Each row of numbers belongs to one of the objects below and depends on some of the facts about them. Some rows are named. Which object is each other row?

Facts:
Ξ: belongs to class; ρ: uses; σ: is directly part of
gobrem	Ξ	175; skigam	Ξ	797; klutemuk	Ξ	797
bagris	Ξ	811; drudrum	Ξ	175; klufum	Ξ	811
zomaki	Ξ	139; logun	Ξ	139; bibu	Ξ	175
pluskadem	Ξ	797; nuflo	Ξ	175; grinam	Ξ	811
stuklopli	Ξ	175; drabi	Ξ	811; leplobrun	Ξ	811
pleze	Ξ	175; riske	Ξ	139; klasto	Ξ	797
gragro	Ξ	797; pegren	Ξ	139; roflir	Ξ	175
gutan	Ξ	175; redom	Ξ	811; bruflive	Ξ	797
vogo	Ξ	797; sidu	Ξ	175; petodel	Ξ	797
bezi	Ξ	175; grestin	Ξ	175; lozozol	Ξ	139
laskaste	Ξ	175; leklezuk	Ξ	175; klusker	Ξ	811
pluklom	Ξ	797; gritra	Ξ	175; brigram	Ξ	797
potin	Ξ	797; brofel	Ξ	175; lifas	Ξ	797
logri	Ξ	175; plilafo	Ξ	797; grotol	Ξ	139
stisi	Ξ	139; zumol	Ξ	175; tragrodil	Ξ	797
migra	Ξ	811; flagom	Ξ	175; grasu	Ξ	811
pesik	Ξ	175; nafestal	Ξ	797; flodel	Ξ	797
flipu	Ξ	175; popabron	Ξ	811; pigrobe	Ξ	175
brobrir	Ξ	811; dofluzo	Ξ	797; fabal	Ξ	175
dusode	Ξ	797; kebukek	Ξ	175; grarupli	Ξ	175
desa	Ξ	139; gustebruk	Ξ	139; dusku	Ξ	175
vazil	Ξ	797; zavike	Ξ	811; nikugom	Ξ	797
sostos	Ξ	175; kudek	Ξ	175; teduk	Ξ	797
druve	Ξ	175; levates	Ξ	139; plidrom	Ξ	175
suklus	Ξ	797; stine	Ξ	175; skesa	Ξ	811
zufel	Ξ	797; stipun	Ξ	175; troplun	Ξ	797
detibrir	Ξ	811; bratribrur	Ξ	811; vofo	Ξ	175
plasi	Ξ	797; dumisker	Ξ	797; klodum	Ξ	175
votrel	Ξ	811; bresko	Ξ	175; plivetos	Ξ	175
neskudin	Ξ	797; dadipos	Ξ	139; lofli	Ξ	175
radan	Ξ	175; sura	Ξ	175; stekla	Ξ	797
plami	Ξ	811; brutak	Ξ	139; brigru	Ξ	811
flanel	Ξ	175; nurugrum	Ξ	797; divak	Ξ	797
kotrodi	Ξ	797; gagus	Ξ	797; ziplol	Ξ	175
klugre	Ξ	139; zigek	Ξ	175; gasi	Ξ	175
drate	Ξ	811; grinos	Ξ	811; flaler	Ξ	797
tole	Ξ	175; greklak	Ξ	797; tulo	Ξ	797
dedis	Ξ	811; lubro	Ξ	139; stoklek	Ξ	175
golu	Ξ	797; veza	Ξ	175; plikiske	Ξ	175
bridra	Ξ	797; fomor	Ξ	797; pledugras	Ξ	797
grenan	Ξ	139; nakotan	Ξ	175; drudrum	ρ	nakotan
klufum	ρ	nuflo; zomaki	ρ	stoklek; zomaki	ρ	greklak
logun	ρ	noflaze; viklam	ρ	zigek; bibu	ρ	nakotan
bibu	ρ	plilafo; nuflo	ρ	nakotan; drabi	ρ	klutemuk
leplobrun	ρ	divak; draraflil	ρ	zumol; draraflil	ρ	kotrodi
setigrum	ρ	traru; pegren	ρ	lubro; pegren	ρ	nakotan
gutan	ρ	flodel; gutan	ρ	zigek; redom	ρ	sidu
petodel	ρ	dinis; grestin	ρ	petodel; grestin	ρ	gasi
laskaste	ρ	plikiske; leklezuk	ρ	plilafo; klusker	ρ	detibrir
klusker	ρ	greklak; klusker	ρ	nakotan; pluklom	ρ	levates
pluklom	ρ	flipu; pluklom	ρ	tulo; brigram	ρ	droskur
potin	ρ	flanel; lifas	ρ	sidu; guklur	ρ	plikiske
grotol	ρ	potin; nugol	ρ	stoklek; nugol	ρ	viklam
flipu	ρ	desa; flipu	ρ	nuflo; pigrobe	ρ	bagris
pluflil	ρ	kebukek; dofluzo	ρ	bridra; dofluzo	ρ	gutan
fabal	ρ	stisi; fabal	ρ	bibu; kebukek	ρ	nuflo
kebukek	ρ	nakotan; dromer	ρ	greklak; senedes	ρ	stuklopli
desa	ρ	pegren; gustebruk	ρ	divak; gustebruk	ρ	flanel
gustebruk	ρ	lubro; gustebruk	ρ	druve; dusku	ρ	flodel
dusku	ρ	plunan; kudek	ρ	leklezuk; teduk	ρ	stisi
teduk	ρ	senedes; druve	ρ	stuklopli; druve	ρ	nakotan
levates	ρ	nakotan; suklus	ρ	levates; suklus	ρ	pluklom
stine	ρ	detibrir; stine	ρ	grinos; traru	ρ	pegren
skesa	ρ	kebukek; staskesun	ρ	flaler; staskesun	ρ	plidrom
staskesun	ρ	radan; detibrir	ρ	pegren; bratribrur	ρ	plilafo
droskur	ρ	nakotan; vofo	ρ	nikugom; plasi	ρ	zumol
plasi	ρ	nakotan; dumisker	ρ	nakotan; klodum	ρ	zigek
votrel	ρ	potin; votrel	ρ	levates; votrel	ρ	nuflo
bresko	ρ	flodel; bresko	ρ	teduk; dadipos	ρ	pleze
dadipos	ρ	nakotan; radan	ρ	levates; radan	ρ	nuflo
sura	ρ	vofo; sura	ρ	nuflo; plunan	ρ	stipun
stekla	ρ	nakotan; stekla	ρ	plilafo; plami	ρ	detibrir
plami	ρ	neskudin; brutak	ρ	nuflo; tesku	ρ	radan
brigru	ρ	lofli; brigru	ρ	plasi; nurugrum	ρ	lubro
nurugrum	ρ	nakotan; divak	ρ	nakotan; kotrodi	ρ	nurugrum
gagus	ρ	senedes; ziplol	ρ	bratribrur; zigek	ρ	zumol
drate	ρ	druve; drate	ρ	gragro; grinos	ρ	nuflo
grinos	ρ	nakotan; flaler	ρ	gasi; greklak	ρ	pegren
greklak	ρ	nuflo; tulo	ρ	plilafo; tulo	ρ	grinos
dedis	ρ	droskur; lubro	ρ	nuflo; stoklek	ρ	klobor
stoklek	ρ	nuflo; golu	ρ	zumol; golu	ρ	nurugrum
trodri	ρ	pegren; trodri	ρ	sostos; bridra	ρ	lubro
bridra	ρ	tulo; fomor	ρ	vazil; pledugras	ρ	klobor
pledugras	ρ	tulo; grenan	ρ	pleze; gobrem	σ	nugol
skigam	σ	droskur; klutemuk	σ	fiklar; bagris	σ	driskol
drudrum	σ	tedas; klufum	σ	droskur; zomaki	σ	setigrum
logun	σ	plekledru; bibu	σ	nobrel; pluskadem	σ	senedes
nuflo	σ	lastiki; grinam	σ	driskol; stuklopli	σ	tredrir
drabi	σ	vedrim; leplobrun	σ	driskol; pleze	σ	noflaze
riske	σ	plekledru; klasto	σ	naril; gragro	σ	noflaze
pegren	σ	setigrum; roflir	σ	plunan; gutan	σ	dripan
redom	σ	biful; bruflive	σ	dedrem; vogo	σ	dromer
sidu	σ	plunan; petodel	σ	fiklar; bezi	σ	viklam
grestin	σ	plunan; lozozol	σ	tesku; laskaste	σ	guklur
leklezuk	σ	nobrel; klusker	σ	draraflil; pluklom	σ	biful
gritra	σ	fiklar; brigram	σ	fiklar; potin	σ	fiklar
brofel	σ	trodri; lifas	σ	dedrem; logri	σ	staskesun
plilafo	σ	stezik; grotol	σ	setigrum; stisi	σ	nobrel
zumol	σ	dromer; tragrodil	σ	tedas; migra	σ	setigrum
flagom	σ	klobor; grasu	σ	vedrim; pesik	σ	tredrir
nafestal	σ	rami; flodel	σ	biful; flipu	σ	klobor
popabron	σ	stezik; pigrobe	σ	vomu; brobrir	σ	draraflil
dofluzo	σ	dedrem; fabal	σ	naril; dusode	σ	noflaze
kebukek	σ	rami; grarupli	σ	guklur; desa	σ	tesku
gustebruk	σ	staskesun; dusku	σ	plunan; vazil	σ	fiklar
zavike	σ	pluflil; nikugom	σ	senedes; sostos	σ	fiklar
kudek	σ	noflaze; teduk	σ	noflaze; druve	σ	noflaze
levates	σ	vedrim; plidrom	σ	dromer; suklus	σ	dedrem
stine	σ	plunan; skesa	σ	dinis; zufel	σ	gevirus
stipun	σ	guklur; troplun	σ	groven; detibrir	σ	lastiki
bratribrur	σ	setigrum; vofo	σ	tedas; plasi	σ	groven
dumisker	σ	traru; klodum	σ	trodri; votrel	σ	pluflil
bresko	σ	driskol; plivetos	σ	nobrel; neskudin	σ	plunan
dadipos	σ	bemum; lofli	σ	plunan; radan	σ	rami
sura	σ	nobrel; stekla	σ	tedas; plami	σ	nugol
brutak	σ	tredrir; brigru	σ	pluflil; flanel	σ	biful
nurugrum	σ	dedrem; divak	σ	gevirus; kotrodi	σ	naril
gagus	σ	senedes; ziplol	σ	naril; klugre	σ	bemum
zigek	σ	tesku; gasi	σ	droskur; drate	σ	nobrel
grinos	σ	pluflil; flaler	σ	groven; tole	σ	biful
greklak	σ	gevirus; tulo	σ	fiklar; dedis	σ	noflaze
lubro	σ	tredrir; stoklek	σ	nugol; golu	σ	vedrim
veza	σ	lastiki; plikiske	σ	trodri; bridra	σ	klobor
fomor	σ	nugol; pledugras	σ	dromer; grenan	σ	tedas
nakotan	σ	dedrem

Known rows:
suklus: [-31   3 -16 -18  43  34   9 -25  -2  38  -7  42  -8  33   1  22 -16  -3
  18  23  45  13  43  57   6 -18  10 -58 -17  19 -33  11  37 -26  13 -10
  -8  53]
dadipos: [-28  19 -26 -22  37  24 -10 -22  -1  37  11  37   0  28   8  27 -15   8
  19  24  41  10  41  52  13 -28   4 -55  -1  40 -26   2  31 -28  15  -2
 -18  47]
golu: [-35  26 -24 -27  50  34   9  -2  -7  40  12  27  25  28  -1  33  -9  -3
  19  27  45  10  40  49   7 -35   3 -17   0  51 -29   2  14 -21  19 -17
   3  31]
nurugrum: [-23  27 -22 -33  40  41  16 -23  12  29 -27  17   2  35   1  14 -17  -8
  25  35  45   6  33  59  11 -20  10 -29 -11   8 -31   2  28 -25  25 -12
   6  53]
zumol: [ -8  38 -23 -45  26  51  25   5  41  16 -28 -24  26  17   3  34 -21  -6
  18  44  36 -22  17  61  25 -45   2  27  19   2 -36 -18  -9 -18  34 -11
  12  30]
plunan: [-31   0  17 -31  33  65 -10 -31  61  21  31  12  23  -4  36  48  15  13
  15  35  25  -9   7  23  48 -26 -16   6   1  22  -9 -25 -15 -20  -7  12
  -5  15]
roflir: [ -3  -2   1  -7   5  38  -1  -7  39  35  23   4   4  -2  31  34  14  21
   7  41  21  -3  21  42  32 -23 -20 -21  12   5 -22  -7  -2 -41 -12  -3
 -16  18]
lozozol: [ -1 -15 -10 -20   3  29  17  -5  28  44  20   8   2   9  24  36  11  13
   7  33  24  -5  26  48  29 -26 -16 -35  18   2 -38 -11  -6 -29  -1   0
 -19  19]
kudek: [-23 -21 -18 -21  32  22 -12 -12  31   6  14  44  -7  -3 -10  44 -23   7
   4  20  30  -3  47  47  27 -49 -22 -52 -20  47 -43   8   1 -16   6   4
 -19  53]
sostos: [  8  33 -37 -34  11  36   0 -12  28  31  -6  -4   9  29  26  10 -43  14
  15  39  29 -19  29  72  21 -25  -1 -34   0   2 -26 -13  27 -27  38  15
   1  27]
pegren: [-12  43 -33 -36  19  29  -2  -9  18  29 -29   1   1  23   7  19 -27   2
  24  33  41 -10  28  70  14 -32   8 -36  19   3 -33  -7  27 -29  31   1
 -13  47]
bridra: [-25  15 -25 -29  37  30  -4 -10  13  27  -5  26   6  21   0  38 -28   4
  14  23  43  -4  35  57  15 -41   4 -35  -2  33 -36   4  19 -23  18  -8
 -14  47]
tulo: [ -7   9 -32 -33  29  37 -10 -15  39  15 -10  18   5  21  11  37 -66  15
   2  24  37 -26  34  73  28 -49  -4 -34 -13  29 -34  -1  22 -22  31   9
 -12  50]
grinos: [-19  27 -30 -28  28  30  -7 -12  16  25 -18  19  -3  21   2  28 -31   3
  20  25  44  -4  33  63  15 -34   9 -41   4  18 -33   1  27 -26  26  -1
 -15  51]
nafestal: [ -2 -12 -10 -19   5  28  18  -3  27  45  19   7   1   9  22  37  12  14
   8  34  23  -5  27  50  30 -25 -14 -35  17  -1 -37  -9  -4 -31  -1   3
 -18  19]
radan: [-15  13 -24 -15  25  36  -3  -4   3  34 -16  14  -4  24   5  29 -33   6
  13  23  42 -11  40  66  13 -30  20 -42   7   7 -33  -2  29 -17  23   4
 -17  33]
plidrom: [  1 -18 -10   2   7  50  10  12  11  39 -13   0  -8  16  16  43 -31  16
  -4  25  30 -27  39  69  17 -24  27 -33  25 -21 -35 -13  12  -4  17  16
 -22   9]
klutemuk: [ 17  -7 -18 -28  -5  36  19  -4  45  39  23  -8  10  15  38  26 -15  23
   3  39  13 -22  27  63  35 -25 -18 -27   9  -8 -32 -18  -2 -28  15  16
 -11  11]
pigrobe: [ -9 -15  -9 -18  11  24  17  -3  18  50  34  21   4   9  21  36  17  13
  10  31  24   4  31  46  24 -23 -18 -43  12  12 -36  -7   0 -31  -7   0
 -18  19]
stekla: [-41   9 -18 -34  37  17 -12 -21  10  39  -2  47 -12  27  -4  45 -23  11
   8  13  41  -9  41  61  13 -50   1 -62  -1  53 -36   6  21 -30   5  -3
 -32  61]

Name these rows:
No name comes twice in this set of rows, the named rows included.
[-18  21 -23 -26  30  30   0   4  14  28 -16  14   8  19  -2  31 -28   1
  15  25  47  -5  31  62  12 -37   0 -30   5  16 -42   1  18 -21  23  -8
 -11  40] -> stoklek
[-34  27 -17 -40  30  25 -24 -16  16  36  -1  34  10  20   8  23 -25  -7
  34  10  55  -3  23  51  15 -14  -1 -59  -1  14 -40   0  34 -16  22  18
 -16  42] -> dromer
[-23   5 -21 -30  29  38  -4 -63  13  43  29  33 -14  36  35  31  14  24
  12  46  14   9  47  37  35 -31  10 -55   9  43   2 -23  19 -32   7  14
 -27  40] -> gagus
[-30  31 -15  -5  37  30 -29 -14   3  29   7  33   4  18  10  24 -15  10
  23  29  44  12  34  48  13 -23  -1 -42  -5  35 -21  11  35 -41   8 -11
 -13  43] -> stine
[  0   6 -22 -34  32  61  29 -25  50   8   5 -21  26  11  26  52  -1   9
   4  55  19  -4  25  38  51 -51   5  32  25  13 -17 -30 -25 -16  24  -6
   2  21] -> flodel
[  2   5 -18 -45   7  46  -2 -52  54  14   1   5 -30  33  24  39  -9  14
  -4  50  32 -29  26  47  52 -43  -3 -31  -2  33  -6 -33   7 -19  26   5
 -28  49] -> stisi
[-13  32 -31 -34  22  33  -7 -26  20  25 -19   8  -4  25  13  21 -24   8
  20  35  36  -8  33  60  22 -32   8 -39   8  13 -24 -10  28 -26  28   4
 -14  48] -> divak
[-34  17 -16 -30  51  42  22   4   8  39  18  19  36  21   2  45   0  -3
  12  33  39   5  34  44  13 -38  -1  10   5  50 -30  -5  -9 -19  15 -20
  11  19] -> klodum
[-14  36 -30 -29  21  30  -4  -8  12  31 -22   8   3  26   2  17 -26   1
  23  29  44  -6  32  66  14 -26   6 -38   7   4 -34  -2  29 -27  29  -2
  -9  42] -> greklak
[  4  19 -29 -34   7  34  -3 -12  35   8 -13  -2  -6   5   6  12 -16   4
  19  45  22 -11  42  55  29 -33 -11 -32   2   0 -33 -14   4 -16  29  16
  -2  36] -> pleze
[ -9  40 -32 -34  20  35  -1 -10  24  24 -31  -1   3  25   6  20 -31   2
  21  35  40 -14  28  67  19 -32   9 -26  12  -2 -33  -8  25 -25  34   0
 -10  47] -> lubro
[-22  32 -26 -31  34  34   7  -4  11  31 -10  10  14  22   2  29 -19  -1
  20  30  43  -3  33  55  12 -34   4 -18   8  24 -32  -5  15 -23  25 -10
   1  37] -> kotrodi

Now the same objects, written a new way:
Some rows with their names:
klusker: [  3  35 -11  -2  13  -1   6  11 -14   7 -18  35   2]
drate: [ -6  -9  21 -27 -17   0 -38  26  13   4  18  26  27]
bresko: [ -3   9 -11  12 -30  12 -11  14  -4 -18   0  -5  15]
brigru: [ -2   6  -8   8 -21   7  -5  10  -6 -16  -1  -1  11]
bibu: [ 43  62  37 -66   2  -5 -10  -5  25  28  33  46  -1]
grinos: [ -5  61   6 -21  52   2 -11  27   7 -25 -24   6 -47]
detibrir: [ -6   5 -63   5 -32 -24 -20  42 -52  67 -46  31  19]
votrel: [-19  20  -6  -4   2   6 -34  37   3 -31 -16 -27 -30]
sura: [-27   1  23 -35   8  -1 -70  57  22 -14   0  -2 -15]
draraflil: [ 24   4   0  84 -14 -15 -14  32  29  -9  21   4  17]
golu: [ -8  17  -9  27 -27  23  -8  15   0 -28   2   8  32]
plasi: [  2  51   5  19  21  24  19   1   5 -29  -4  51  27]
veza: [ -3 -24   1  -2 -18  -6   2  -2 -13 -15  -1  -7   3]
lofli: [ 22 -31  38  16 -27  14 -21  -9 -48 -19 -20   7 -13]
tredrir: [ 30 -35   5  55   1 -40   2  16  17   3  16 -12  -7]
logri: [ -4 -24   2  -2 -19  -7   2  -2 -13 -15  -1  -6   2]
migra: [  1 -25  -7  -4 -14   0  10   1 -13 -16  -3 -14   4]
plikiske: [ -4 -26   2  -1 -20  -6   2  -2 -13 -16   0  -8   5]
dusode: [-43 -11  38  10 -43 -14  28  -1  -1   7 -16 -10  -8]
klobor: [ 28 -35   8  53   1 -42  -5  19  18   0  16 -17 -15]

Rows to name:
No name comes twice in this set of rows, the named rows included.
[-40  25  26  23 -61   3  12  15   7  10 -11  -7   4] -> teduk
[ 12  16  -9  -6 -35   2 -10   5  -5  -5   6 -14  -1] -> ziplol
[-32  26 -13  -8  25   1 -52  60   0 -28 -36 -31 -51] -> lubro
[ -8 -37  28 -32 -17  -9 -29  15   9   0  21  17  25] -> stisi
[ 34  -8 -21  60  -7 -31  -6  36  13  21   6  -7   0] -> setigrum
[  6  15 -10  -5 -33   4 -14  12  -4 -10   4 -18  -4] -> pledugras
[  4  44  15 -12  44 -53  20 -50  -7 -41 -28  64   5] -> nakotan
[ -4   7 -23   3 -18   7 -13  25 -10  -8 -12 -14   1] -> zomaki
[ 21   4  28  29 -41  29 -37   7 -39 -19 -19  11  -3] -> dusku
[ 57 -11  37  83 -23  -9 -39  22 -14   2  -3   8 -20] -> plunan
[ 27 -11 -33  60 -10 -49 -17  46  -6  53 -11  13   1] -> trodri
[ 27  -3  -1  61  -5 -30 -20  35  26   1  14 -14 -12] -> tesku
[ 24 -49  37  22   3 -45 -33  34  40  19  37  17  14] -> nobrel
[-28  29  29   6 -61  -6  14   7   7  19  -9 -15 -13] -> kudek
[ -8 -37  29 -33 -14 -10 -28  15   9   0  19  18  22] -> plivetos

